Here is a tiny trained network, its code and every weight. The questions are about switching its units off for an input and a class, where a switched-off unit gives its printed mean instead of its output.

import numpy as np


def w(rows, s, z=0):
    codes = np.array(rows[::2]) - 128.0
    scale = np.full(codes.shape[1], s)
    scale[-1] = z or s
    return codes * scale


def f(y):
    return np.maximum(y, 0)


def log_softmax(a):
    a = a - a.max(-1, keepdims=True)
    return a - np.log(np.exp(a).sum(-1, keepdims=True))


def net(x, mask):
    res = np.array(x, float).reshape(1, 4) / 4 @ E
    y = f(res @ A[0][:, :-1].T + A[0][:, -1])
    res = res + np.where(mask, y, B[0][:, -1]) @ B[0][:, :-1]
    return log_softmax(res[-1] @ U[:, :-1].T + U[:, -1])


A, B = {}, {}
E = w([
[69,151,205,73,39,101,72],'x0',
[238,84,193,92,104,6,57],'x1',
[60,98,161,145,167,60,164],'x2',
[176,153,83,183,58,84,175],'x3',
],0.013)
A[0] = w([
[74,100,88,117,147,121,128,184],'N0',
[130,165,158,118,140,211,70,254],'N1',
[8,188,195,134,103,89,140,162],'N2',
[149,131,108,89,145,159,87,94],'N3',
[163,154,97,199,42,143,169,208],'N4',
[225,97,98,227,116,116,185,181],'N5',
[114,77,211,146,184,74,115,205],'N6',
[161,119,187,55,126,98,115,219],'N7',
[141,100,137,107,178,95,129,130],'N8',
[40,191,140,144,31,118,150,216],'N9',
[171,145,118,159,160,203,112,160],'N10',
[105,151,137,138,98,94,134,205],'N11',
[142,129,78,134,67,105,90,235],'N12',
[106,134,63,167,94,119,152,223],'N13',
[117,125,94,162,242,151,198,194],'N14',
[189,113,115,114,96,118,191,96],'N15',
[170,128,98,91,99,122,151,115],'N16',
],0.013,0.0043)
B[0] = w([
[115,103,167,196,151,98,150,169],'N0',
[44,113,76,66,175,181,78,190],'N1',
[106,60,195,105,139,136,162,219],'N2',
[124,105,139,116,109,153,83,151],'N3',
[149,184,88,122,113,141,149,220],'N4',
[186,173,108,137,76,137,150,252],'N5',
[131,93,138,83,140,9,137,211],'N6',
[140,163,107,35,188,73,85,213],'N7',
[96,106,62,139,122,71,132,169],'N8',
[120,127,181,66,143,175,254,215],'N9',
[150,87,63,98,85,91,84,186],'N10',
[168,131,164,76,84,140,157,166],'N11',
[179,188,141,85,90,191,149,186],'N12',
[104,184,149,154,107,137,217,195],'N13',
[89,66,81,201,104,105,160,247],'N14',
[198,145,114,136,152,99,124,179],'N15',
[181,154,110,123,145,130,116,162],'N16',
],0.0091,0.02)
U = w([
[122,119,148,89,142,20,103,237],'0',
[180,189,113,124,81,123,141,226],'1',
[127,99,251,78,109,137,162,112],'2',
[99,47,74,124,122,133,84,98],'3',
[119,158,152,34,139,174,34,125],'4',
[144,72,126,215,87,105,156,77],'5',
[97,81,174,159,175,139,125,22],'6',
[68,173,99,104,133,124,154,5],'7',
],0.013,0.0023)

Each question gives the input, the list of numbers given to net, and the class t.
The units are the neurons (one row each of A and B). Each row of codes is followed by its name. A weight is (code - 128) times the scale printed after its matrix; where a second scale follows, it is the last column's (A, B and U).
mask holds one flag per neuron, in row order. A switched-off neuron (its flag False) gives its mean, the last column of its row in B, instead of its output. The means were averaged over made-up inputs and are rounded, as every weight is.
A unit's drop is (log p(t) with every unit on - log p(t) with that unit switched off) / (log p(t) with every unit on - log p(t) with every unit switched off).
The circuit of an input: a set's keep is (log p(t) with only the set's units on - log p(t) with every unit switched off) / (log p(t) with every unit on - log p(t) with every unit switched off). Starting from the 12 units with the biggest drops (on a tie, the unit counted first), units are removed one at a time, each time the one whose removal leaves the highest keep (on an exact tie, the one counted first), for as long as the keep stays at least 0.8.
units of the circuit, in order: the units of the circuit, biggest drop first
most important unit: the unit with the biggest drop
top k neurons: the k neurons with the biggest drops, biggest first
drop when u is switched off: that unit's drop, to one decimal
input [1,-6,-6,-3], class 3: most important unit -> N10
input [-8,-7,-5,-4], class 3: top 2 neurons -> (N1; N10)
input [0,-4,4,1], class 2: units of the circuit, in order -> (N9; N2)
input [6,4,-2,-2], class 4: units of the circuit, in order -> (N7; N14)
input [-2,-7,-3,-2], class 3: units of the circuit, in order -> (N10; N14)
input [-6,-7,-7,2], class 5: top 2 neurons -> (N14; N7)
input [0,-1,8,7], class 2: units of the circuit, in order -> (N9; N2)
input [0,-8,7,5], class 5: top 2 neurons -> (N14; N7)
input [-6,7,-8,-3], class 4: units of the circuit, in order -> (N14; N3)
input [7,6,2,5], class 2: top 4 neurons -> (N9; N12; N11; N2)
input [-3,2,3,1], class 5: top 2 neurons -> (N7; N1)
input [8,8,-4,5], class 4: top 2 neurons -> (N7; N12)
input [4,5,-4,-8], class 4: top 2 neurons -> (N1; N14)
input [8,6,-6,4], class 4: most important unit -> N7
input [0,6,-5,-6], class 4: top 2 neurons -> (N14; N1)
input [1,8,2,7], class 1: top 2 neurons -> (N12; N5)
input [0,-4,6,-2], class 6: top 2 neurons -> (N14; N5)
input [-4,-4,4,5], class 5: drop when N14 is switched off -> 0.7
input [8,-7,-6,6], class 2: drop when N9 is switched off -> 0.4
input [2,6,1,6], class 1: units of the circuit, in order -> (N12)
input [-1,-6,-6,-1], class 3: drop when N5 is switched off -> 0.1
